Below is a small trained network, with its code and all its weights. Each question gives an input and a class and asks what happens when units are switched off, that is, made to give their printed mean instead of their output.

import numpy as np


def w(rows, s, z=0):
    codes = np.array(rows[::2]) - 128.0
    scale = np.full(codes.shape[1], s)
    scale[-1] = z or s
    return codes * scale


def norm(h):
    return h / np.sqrt((h * h).mean(-1, keepdims=True) + 1e-5)


def f(y):
    return np.maximum(y, 0)


def log_softmax(a):
    a = a - a.max(-1, keepdims=True)
    return a - np.log(np.exp(a).sum(-1, keepdims=True))


def net(x, mask):
    res = np.array(x, float).reshape(1, 4) / 4 @ E
    u = 0
    for l in range(3):
        y = f(norm(res) @ A[l][:, :-1].T + A[l][:, -1])
        res = res + np.where(mask[u : u + 9], y, B[l][:, -1]) @ B[l][:, :-1]
        u += 9
    return log_softmax(norm(res)[-1] @ U[:, :-1].T + U[:, -1])


A, B = {}, {}
E = w([
[105,90,103,2,120,159],'x0',
[102,112,31,152,175,50],'x1',
[110,41,144,159,154,152],'x2',
[123,140,114,153,89,143],'x3',
],0.0076)
A[0] = w([
[193,35,118,199,149,156,66],'0.n1',
[162,240,84,71,128,51,23],'0.n2',
[254,218,162,99,82,44,4],'0.n3',
[100,122,53,168,156,146,74],'0.n4',
[119,119,134,66,87,165,58],'0.n5',
[65,132,132,84,187,50,65],'0.n6',
[137,162,160,138,158,176,123],'0.n7',
[149,147,164,222,179,96,46],'0.n8',
[187,46,201,107,48,161,133],'0.n9',
],0.0075,0.0023)
B[0] = w([
[73,109,115,155,243,150,215],'0.n1',
[114,90,66,117,133,228,242],'0.n2',
[123,177,145,180,137,254,234],'0.n3',
[153,118,53,138,147,110,205],'0.n4',
[73,125,122,127,113,64,205],'0.n5',
[132,164,81,178,86,131,212],'0.n6',
[195,126,138,129,126,80,179],'0.n7',
[61,211,108,98,123,94,253],'0.n8',
[160,106,138,167,149,126,249],'0.n9',
],0.0084,0.004)
A[1] = w([
[149,193,167,160,114,142,114],'1.n1',
[185,170,237,129,144,90,211],'1.n2',
[107,150,66,230,168,94,254],'1.n3',
[113,17,79,15,46,135,78],'1.n4',
[116,158,154,234,117,125,110],'1.n5',
[146,49,130,182,227,125,167],'1.n6',
[155,124,186,158,95,158,159],'1.n7',
[192,129,178,118,155,142,76],'1.n8',
[236,156,255,78,75,137,101],'1.n9',
],0.0084,0.0027)
B[1] = w([
[70,106,121,48,175,100,166],'1.n1',
[181,143,62,180,192,16,170],'1.n2',
[185,87,180,85,66,110,254],'1.n3',
[99,207,218,121,152,74,196],'1.n4',
[93,126,176,68,157,130,185],'1.n5',
[78,121,68,57,34,255,198],'1.n6',
[132,85,22,105,69,44,163],'1.n7',
[179,145,132,161,145,56,147],'1.n8',
[137,38,68,233,103,159,177],'1.n9',
],0.007,0.0095)
A[2] = w([
[143,103,110,73,50,78,135],'2.n1',
[128,181,161,132,106,60,160],'2.n2',
[162,111,142,145,131,107,142],'2.n3',
[119,91,178,151,148,168,127],'2.n4',
[97,184,153,118,222,129,3],'2.n5',
[136,111,53,81,138,89,120],'2.n6',
[2,108,146,125,97,167,202],'2.n7',
[24,187,203,157,135,68,143],'2.n8',
[100,104,143,180,151,86,91],'2.n9',
],0.0088,0.0027)
B[2] = w([
[115,77,163,227,148,2,218],'2.n1',
[139,163,87,12,157,192,192],'2.n2',
[166,109,72,167,46,73,148],'2.n3',
[137,151,23,145,139,125,150],'2.n4',
[175,96,112,21,101,78,157],'2.n5',
[234,121,174,205,98,137,214],'2.n6',
[164,255,161,115,154,170,253],'2.n7',
[64,100,254,64,186,12,224],'2.n8',
[84,139,165,98,142,90,156],'2.n9',
],0.007,0.0063)
U = w([
[180,59,71,218,94,55,194],'0',
[86,157,176,77,137,62,1],'1',
[105,126,77,116,110,252,208],'2',
],0.016,0.00061)

Each question gives the input, the list of numbers given to net, and the class t.
The units are the neurons (one row each of A and B). Each row of codes is followed by its name. A weight is (code - 128) times the scale printed after its matrix; where a second scale follows, it is the last column's (A, B and U).
mask holds one flag per neuron, layer by layer. A switched-off neuron (its flag False) gives its mean, the last column of its row in B, instead of its output. The means were averaged over made-up inputs and are rounded, as every weight is.
A unit's drop is (log p(t) with every unit on - log p(t) with that unit switched off) / (log p(t) with every unit on - log p(t) with every unit switched off).
The circuit of an input: a set's keep is (log p(t) with only the set's units on - log p(t) with every unit switched off) / (log p(t) with every unit on - log p(t) with every unit switched off). Starting from the 12 units with the biggest drops (on a tie, the unit counted first), units are removed one at a time, each time the one whose removal leaves the highest keep (on an exact tie, the one counted first), for as long as the keep stays at least 0.8.
circuit, biggest first: the units of the circuit, biggest drop first
unit that matters most: the unit with the biggest drop
k most important neurons: the k neurons with the biggest drops, biggest first
k most important neurons of layer l: the k neurons of layer l with the biggest drops, biggest first
drop when u is switched off: that unit's drop, to one decimal
input [-7,6,4,1], class 1: 2 most important neurons of layer 0 => [0.n8; 0.n2]
input [-8,6,-6,3], class 1: unit that matters most => 0.n8
input [-8,5,8,-4], class 1: 4 most important neurons of layer 0 => [0.n8; 0.n2; 0.n3; 0.n9]
input [-7,6,3,1], class 1: 4 most important neurons => [0.n8; 0.n2; 1.n9; 1.n7]
input [-2,4,7,2], class 2: 2 most important neurons => [0.n1; 1.n6]
input [-4,-8,7,2], class 0: 2 most important neurons => [1.n2; 0.n2]
input [3,-3,3,8], class 0: 3 most important neurons of layer 0 => [0.n9; 0.n8; 0.n2]
input [1,6,-6,-2], class 0: 2 most important neurons => [1.n6; 0.n1]
input [-1,4,-5,-6], class 2: 2 most important neurons of layer 0 => [0.n2; 0.n3]
input [-5,-1,8,5], class 2: 2 most important neurons => [1.n6; 0.n1]
input [7,-8,5,-6], class 0: 2 most important neurons => [0.n9; 1.n9]
input [3,3,-3,-3], class 0: 2 most important neurons of layer 2 => [2.n8; 2.n6]
input [-2,-8,-7,7], class 0: 2 most important neurons of layer 1 => [1.n9; 1.n2]
input [1,-4,-6,6], class 2: unit that matters most => 0.n3
input [0,-1,2,6], class 2: 2 most important neurons => [1.n6; 0.n1]
input [-8,2,6,5], class 1: 2 most important neurons => [0.n8; 0.n2]
input [0,-1,2,-2], class 2: drop when 0.n3 is switched off => 0.0
input [-8,4,4,1], class 1: drop when 0.n8 is switched off => 1.2
input [-4,-4,-6,-4], class 2: drop when 0.n3 is switched off => 1.5
input [-5,-7,-3,-8], class 0: circuit, biggest first => [1.n9]
